Below are the code and all the weights of a small trained network. Each question names an input and a target symbol and asks about switching units off, where a switched-off unit gives its printed mean instead of its output.

import numpy as np


def w(rows, s, z=0):
    codes = np.array(rows[::2]) - 128.0
    scale = np.full(codes.shape[1], s)
    scale[-1] = z or s
    return codes * scale


def norm(h):
    return h / np.sqrt((h * h).mean(-1, keepdims=True) + 1e-5)


def f(y):
    return y / 2 * (1 + np.tanh(0.7978845608 * (y + 0.044715 * y**3)))


def softmax(a):
    e = np.exp(a - a.max(-1, keepdims=True))
    return e / e.sum(-1, keepdims=True)


def log_softmax(a):
    a = a - a.max(-1, keepdims=True)
    return a - np.log(np.exp(a).sum(-1, keepdims=True))


def net(x, mask):
    ids = ['ΔΞΠΩαγεηλψ'.index(c) for c in x.split()]
    T = len(ids)
    res = E[ids] + P[:T]
    u = 0
    for l in range(2):
        q, k, v = (norm(res) @ M[l].T for M in (Q, K, V))
        z = softmax(np.where(np.tri(T) > 0, q @ k.T / 2**0.5, -1e9)) @ v
        res = res + np.where(mask[u], z, O[l][:, -1]) @ O[l][:, :-1]
        u += 1
        y = f(norm(res) @ A[l][:, :-1].T + A[l][:, -1])
        res = res + np.where(mask[u : u + 8], y, B[l][:, -1]) @ B[l][:, :-1]
        u += 8
    return log_softmax(norm(res)[-1] @ U[:, :-1].T + U[:, -1])


Q, K, V, O, A, B = {}, {}, {}, {}, {}, {}
E = w([
[147,116,77,153,146,175,48,183,126,134,103,127],'Δ',
[74,172,110,194,79,107,103,136,109,115,93,157],'Ξ',
[112,43,109,103,124,117,126,131,110,186,188,148],'Π',
[136,47,109,183,100,81,96,136,93,128,171,109],'Ω',
[117,79,124,135,141,139,177,182,72,90,60,103],'α',
[231,144,155,122,72,97,163,112,165,130,111,95],'γ',
[94,193,165,103,125,107,205,129,143,254,124,37],'ε',
[102,98,181,75,136,150,168,146,105,85,57,147],'η',
[121,50,135,114,128,95,127,118,171,117,148,116],'λ',
[99,135,170,158,118,126,158,187,85,128,191,146],'ψ',
],0.0046)
P = w([
[165,148,142,132,163,196,181,2,121,77,68,146],'0',
[151,153,102,100,149,56,139,117,167,109,79,136],'1',
[141,145,112,101,147,64,131,125,159,110,85,140],'2',
[133,146,114,103,150,75,128,136,151,106,87,146],'3',
[124,139,118,100,142,88,122,131,144,108,96,144],'4',
[117,135,121,99,143,92,113,138,142,110,105,151],'5',
[112,132,123,101,142,103,104,133,131,109,111,158],'6',
[108,124,126,105,128,118,100,129,120,112,117,165],'7',
[103,128,125,102,119,126,91,137,113,115,118,166],'8',
[100,128,125,109,122,129,90,142,96,118,127,171],'9',
[95,137,133,110,118,145,81,141,90,124,130,178],'10',
[94,130,126,102,113,142,89,141,99,125,127,176],'11',
],0.0027)
Q[0] = w([
[247,230,116,186,97,126,115,59,238,254,240,33],'0.h0',
[54,244,178,107,163,171,210,194,67,92,30,96],'0.h0',
],0.0074)
K[0] = w([
[174,130,149,91,152,57,232,132,245,85,76,59],'0.h0',
[51,99,157,129,77,48,21,253,99,143,172,173],'0.h0',
],0.0046)
V[0] = w([
[154,160,150,178,122,144,59,192,149,2,54,164],'0.h0',
[173,47,129,13,186,166,188,198,43,157,136,239],'0.h0',
],0.0022)
O[0] = w([
[158,69,167,125,3,135,192,159,176,88,214,214,14],'0.h0',
[113,118,221,132,148,48,153,146,120,249,92,68,253],'0.h0',
],0.0033,0.0006)
A[0] = w([
[111,80,103,116,125,132,86,130,118,210,192,172,109],'0.n0',
[131,107,120,107,153,253,93,148,106,96,86,168,156],'0.n1',
[125,126,126,84,99,67,164,210,201,145,182,135,143],'0.n2',
[124,160,24,138,215,171,3,108,159,117,119,138,3],'0.n3',
[152,141,75,102,64,145,104,116,140,79,204,191,56],'0.n4',
[150,128,88,164,81,99,123,237,76,131,140,100,146],'0.n5',
[73,108,212,163,100,119,198,118,99,117,160,166,160],'0.n6',
[143,109,97,163,57,111,148,109,118,47,137,202,138],'0.n7',
],0.0038,0.0014)
B[0] = w([
[145,156,155,157,121,111,124,104,166,44,55,73,243],'0.n0',
[90,171,77,125,113,47,121,116,174,104,127,40,131],'0.n1',
[139,156,102,169,100,203,84,106,96,160,123,86,255],'0.n2',
[225,107,123,213,131,222,190,198,226,150,28,134,133],'0.n3',
[127,130,143,113,253,145,140,204,110,201,175,134,148],'0.n4',
[115,130,144,39,149,164,149,88,219,126,119,136,186],'0.n5',
[248,154,50,159,111,89,132,170,172,167,171,120,203],'0.n6',
[106,194,135,94,144,178,106,145,105,203,96,131,213],'0.n7',
],0.0035,0.0021)
Q[1] = w([
[100,243,92,134,91,136,255,199,57,94,79,230],'1.h0',
[213,35,147,99,124,114,113,176,110,141,170,182],'1.h0',
],0.0055)
K[1] = w([
[60,179,116,99,34,86,32,228,198,178,89,141],'1.h0',
[254,82,200,151,150,184,175,214,177,95,178,168],'1.h0',
],0.0053)
V[1] = w([
[103,130,205,29,146,130,169,109,251,129,148,129],'1.h0',
[126,74,75,98,153,36,136,194,175,101,189,162],'1.h0',
],0.0024)
O[1] = w([
[141,140,182,218,145,171,82,84,128,90,215,24,193],'1.h0',
[114,119,78,154,219,105,177,1,180,72,114,134,3],'1.h0',
],0.0034,0.00039)
A[1] = w([
[93,101,83,136,138,80,137,68,181,20,98,122,135],'1.n0',
[91,117,157,164,204,162,73,63,79,84,142,114,124],'1.n1',
[16,152,46,78,144,149,65,113,105,68,107,206,104],'1.n2',
[88,112,100,105,136,136,184,197,130,116,87,210,106],'1.n3',
[92,130,94,178,253,168,108,149,116,137,131,155,3],'1.n4',
[146,125,113,71,54,125,149,168,161,171,168,163,97],'1.n5',
[99,114,151,210,149,91,108,69,140,104,140,81,142],'1.n6',
[170,175,88,208,132,146,159,103,170,180,211,131,41],'1.n7',
],0.0045,0.0014)
B[1] = w([
[117,166,85,123,94,139,133,196,102,90,165,121,230],'1.n0',
[110,255,131,102,163,101,147,94,215,90,127,121,205],'1.n1',
[163,48,102,98,52,135,130,60,95,202,103,157,168],'1.n2',
[105,154,152,226,190,154,58,85,159,143,183,175,184],'1.n3',
[166,80,155,103,110,90,224,90,168,131,155,54,118],'1.n4',
[114,225,156,127,145,143,181,99,139,86,125,148,175],'1.n5',
[96,158,116,147,144,181,165,60,98,128,123,165,255],'1.n6',
[71,67,154,153,169,57,124,209,34,55,106,176,146],'1.n7',
],0.0042,0.0036)
U = w([
[82,123,152,170,197,39,115,243,83,52,176,181,145],'Δ',
[157,43,118,46,191,116,193,104,170,134,236,122,92],'Ξ',
[70,128,148,78,219,63,139,93,71,193,30,45,133],'Π',
[105,126,127,141,131,183,78,84,113,211,104,253,251],'Ω',
[248,136,227,64,26,73,177,68,165,71,52,137,66],'α',
[130,139,172,55,126,203,26,216,124,144,211,61,2],'γ',
[203,91,65,225,161,172,164,174,184,118,41,84,130],'ε',
[138,57,186,236,68,139,80,64,77,107,190,71,9],'η',
[67,242,143,150,176,168,144,70,182,50,179,117,216],'λ',
[92,92,18,45,30,110,110,139,77,80,104,104,150],'ψ',
],0.0053,0.00083)

Each question gives the input, a string of symbols that net reads in full, and the target symbol t.
The units are the heads (2 rows each of Q, K, V and O) and the neurons (one row each of A and B). Each row of codes is followed by its name. A weight is (code - 128) times the scale printed after its matrix; where a second scale follows, it is the last column's (O, A, B and U).
mask holds one flag per unit, layer by layer, with each layer's heads first. A switched-off unit (its flag False) gives its mean, the last column of its rows in O or B, instead of its output. The means were averaged over made-up inputs and are rounded, as every weight is.
A unit's drop is (log p(t) with every unit on - log p(t) with that unit switched off) / (log p(t) with every unit on - log p(t) with every unit switched off).
The circuit of an input: a set's keep is (log p(t) with only the set's units on - log p(t) with every unit switched off) / (log p(t) with every unit on - log p(t) with every unit switched off). Starting from the 12 units with the biggest drops (on a tie, the unit counted first), units are removed one at a time, each time the one whose removal leaves the highest keep (on an exact tie, the one counted first), for as long as the keep stays at least 0.8.
circuit, biggest first: the units of the circuit, biggest drop first
k most important neurons: the k neurons with the biggest drops, biggest first
k most important neurons of layer l: the k neurons of layer l with the biggest drops, biggest first
input Ξ Π Ω Π Ω, target Ξ: circuit, biggest first	(0.h0; 0.n4; 1.n4; 1.h0)
input λ λ ε Ω λ Π Ω Π η λ λ Π, target λ: circuit, biggest first	(0.n0)
input ε Ω λ Δ λ ε γ η Π Ω, target ε: circuit, biggest first	(0.h0; 0.n3)
input η η η η Π, target η: 2 most important neurons of layer 0	(0.n2; 0.n0)
input α α Π λ λ γ ε λ ψ λ η λ, target α: 2 most important neurons of layer 0	(0.n6; 0.n0)
input η Ω λ Ξ Ω α Ξ, target Ω: 3 most important neurons	(1.n2; 0.n7; 1.n3)
input Π η λ Ξ η, target Ω: circuit, biggest first	(0.h0; 0.n7; 1.n2; 1.n3)
input Δ Ξ Π Π α λ α λ, target Δ: 2 most important neurons of layer 0	(0.n6; 0.n4)
input ψ Ω γ α, target ψ: 3 most important neurons	(1.n2; 0.n1; 1.n0)
input λ Π Ω η Δ ε λ ε λ λ α, target λ: 3 most important neurons	(0.n6; 1.n5; 0.n5)
input ψ λ λ Ω Ω Ω, target ψ: 3 most important neurons of layer 1	(1.n0; 1.n3; 1.n1)
input ψ Ω Ω λ, target ψ: 3 most important neurons	(0.n6; 0.n2; 1.n0)
input Δ λ Ω Π Ω Ω λ Ω Ω, target Δ: 4 most important neurons	(1.n7; 0.n4; 0.n6; 0.n1)
input λ η ψ λ λ λ γ Ω Ω Ω Δ, target ε: most important neuron	(0.n3)
input α Ω η α Ω λ Ω λ Π, target α: circuit, biggest first	(0.n0; 0.h0; 1.n3)
input ψ ε Ω Ω, target ψ: 3 most important neurons	(0.n6; 1.n0; 0.n5)
input ψ η ε λ Ω ε λ, target ψ: 2 most important neurons	(0.n6; 1.n0)
input λ η Δ Ω γ α, target ψ: 2 most important neurons of layer 0	(0.n1; 0.n5)
input λ λ λ Ω Ω λ λ Ω Ω, target λ: 2 most important neurons	(0.n2; 1.n1)
input ψ Π Ω λ Π, target ψ: most important neuron of layer 0	(0.n0)
input α α γ η λ Ω Ω Ω, target α: 3 most important neurons of layer 0	(0.n5; 0.n0; 0.n6)
input η ψ Π λ α γ λ Ω α ψ α, target Δ: 4 most important neurons of layer 0	(0.n2; 0.n7; 0.n6; 0.n1)
